Below are the code and all the weights of a small trained network. Each question names an input and a class and asks about switching units off, where a switched-off unit gives its printed mean instead of its output.

import numpy as np


def w(rows, s, z=0):
    codes = np.array(rows[::2]) - 128.0
    scale = np.full(codes.shape[1], s)
    scale[-1] = z or s
    return codes * scale


def norm(h):
    return h / np.sqrt((h * h).mean(-1, keepdims=True) + 1e-5)


def f(y):
    return y / 2 * (1 + np.tanh(0.7978845608 * (y + 0.044715 * y**3)))


def log_softmax(a):
    a = a - a.max(-1, keepdims=True)
    return a - np.log(np.exp(a).sum(-1, keepdims=True))


def net(x, mask):
    res = np.array(x, float).reshape(1, 5) / 4 @ E
    u = 0
    for l in range(2):
        y = f(norm(res) @ A[l][:, :-1].T + A[l][:, -1])
        res = res + np.where(mask[u : u + 3], y, B[l][:, -1]) @ B[l][:, :-1]
        u += 3
    return log_softmax(norm(res)[-1] @ U[:, :-1].T + U[:, -1])


A, B = {}, {}
E = w([
[132,120,123,116,114,97,125,129,117,130,162,122],'x0',
[124,133,134,126,131,137,119,160,136,116,124,118],'x1',
[50,71,81,142,203,142,158,149,220,175,190,63],'x2',
[125,36,179,85,135,100,36,134,107,254,78,68],'x3',
[135,192,217,115,171,144,108,225,109,213,209,208],'x4',
],0.0091)
A[0] = w([
[149,135,83,178,102,126,71,138,2,168,61,81,2],'L0N0',
[85,152,75,58,209,198,191,115,102,101,213,121,79],'L0N1',
[140,114,73,96,78,179,199,125,187,81,165,94,167],'L0N2',
],0.0062,0.0036)
B[0] = w([
[125,228,193,33,10,147,148,152,135,92,190,62,185],'L0N0',
[149,218,187,140,106,125,182,93,159,82,206,105,215],'L0N1',
[86,130,128,154,167,213,29,128,66,83,105,121,252],'L0N2',
],0.011,0.0043)
A[1] = w([
[117,102,172,148,68,106,66,147,70,95,121,154,188],'L1N0',
[177,182,162,64,204,128,94,159,68,169,161,176,253],'L1N1',
[185,168,69,139,99,116,173,185,16,14,106,254,77],'L1N2',
],0.0072,0.0013)
B[1] = w([
[24,95,180,89,126,238,66,54,120,110,136,170,186],'L1N0',
[213,174,85,246,80,124,191,163,143,143,61,179,213],'L1N1',
[126,24,101,79,226,41,126,161,158,243,126,45,255],'L1N2',
],0.011,0.0078)
U = w([
[75,38,94,62,198,120,76,108,118,160,114,62,251],'0',
[181,101,145,172,189,71,169,201,189,251,164,119,237],'1',
[133,124,207,50,30,147,102,58,120,84,140,73,46],'2',
[184,159,167,144,69,142,80,146,44,179,77,226,54],'3',
[102,138,89,212,156,177,103,71,100,31,189,102,52],'4',
[133,198,174,164,126,136,222,173,185,97,248,191,32],'5',
],0.014,0.0023)

Each question gives the input, the list of numbers given to net, and the class t.
The units are the neurons (one row each of A and B). Each row of codes is followed by its name. A weight is (code - 128) times the scale printed after its matrix; where a second scale follows, it is the last column's (A, B and U).
mask holds one flag per neuron, layer by layer. A switched-off neuron (its flag False) gives its mean, the last column of its row in B, instead of its output. The means were averaged over made-up inputs and are rounded, as every weight is.
A unit's drop is (log p(t) with every unit on - log p(t) with that unit switched off) / (log p(t) with every unit on - log p(t) with every unit switched off).
The circuit of an input: a set's keep is (log p(t) with only the set's units on - log p(t) with every unit switched off) / (log p(t) with every unit on - log p(t) with every unit switched off). Starting from all 6 units, units are removed one at a time, each time the one whose removal leaves the highest keep (on an exact tie, the one counted first), for as long as the keep stays at least 0.8.
units of the circuit, in order: the units of the circuit, biggest drop first
top k neurons: the k neurons with the biggest drops, biggest first
top k neurons in layer l: the k neurons of layer l with the biggest drops, biggest first
drop when u is switched off: that unit's drop, to one decimal
input [6,1,0,6,5], class 3: units of the circuit, in order -> [L1N2]
input [-8,-4,-1,-8,-8], class 0: top 2 neurons -> [L1N2, L1N1]
input [0,1,5,-8,-1], class 4: top 2 neurons -> [L0N2, L1N1]
input [7,2,3,-1,-1], class 4: top 2 neurons -> [L0N2, L1N2]
input [-3,2,-1,8,-5], class 2: top 2 neurons -> [L0N0, L1N2]
input [6,-2,8,-3,-2], class 4: top 2 neurons -> [L0N2, L1N2]
input [5,2,8,-1,3], class 5: top 2 neurons -> [L1N2, L0N1]
input [5,5,0,4,1], class 3: top 2 neurons -> [L1N2, L1N1]
input [7,0,0,-3,4], class 1: top 2 neurons -> [L0N0, L1N2]
input [7,-4,-3,1,0], class 2: top 2 neurons -> [L0N0, L1N0]
input [-1,1,-1,-6,-2], class 0: top 2 neurons -> [L1N2, L0N2]
input [-6,2,-5,-3,1], class 1: top 2 neurons -> [L1N2, L0N2]
input [0,3,8,-2,3], class 5: drop when L1N2 is switched off -> 0.3
input [3,4,-6,5,-1], class 2: drop when L0N0 is switched off -> 0.5
input [0,0,-5,-6,-3], class 0: drop when L1N2 is switched off -> 0.4
input [3,-7,-6,5,0], class 2: top neuron in layer 1 -> [L1N0]
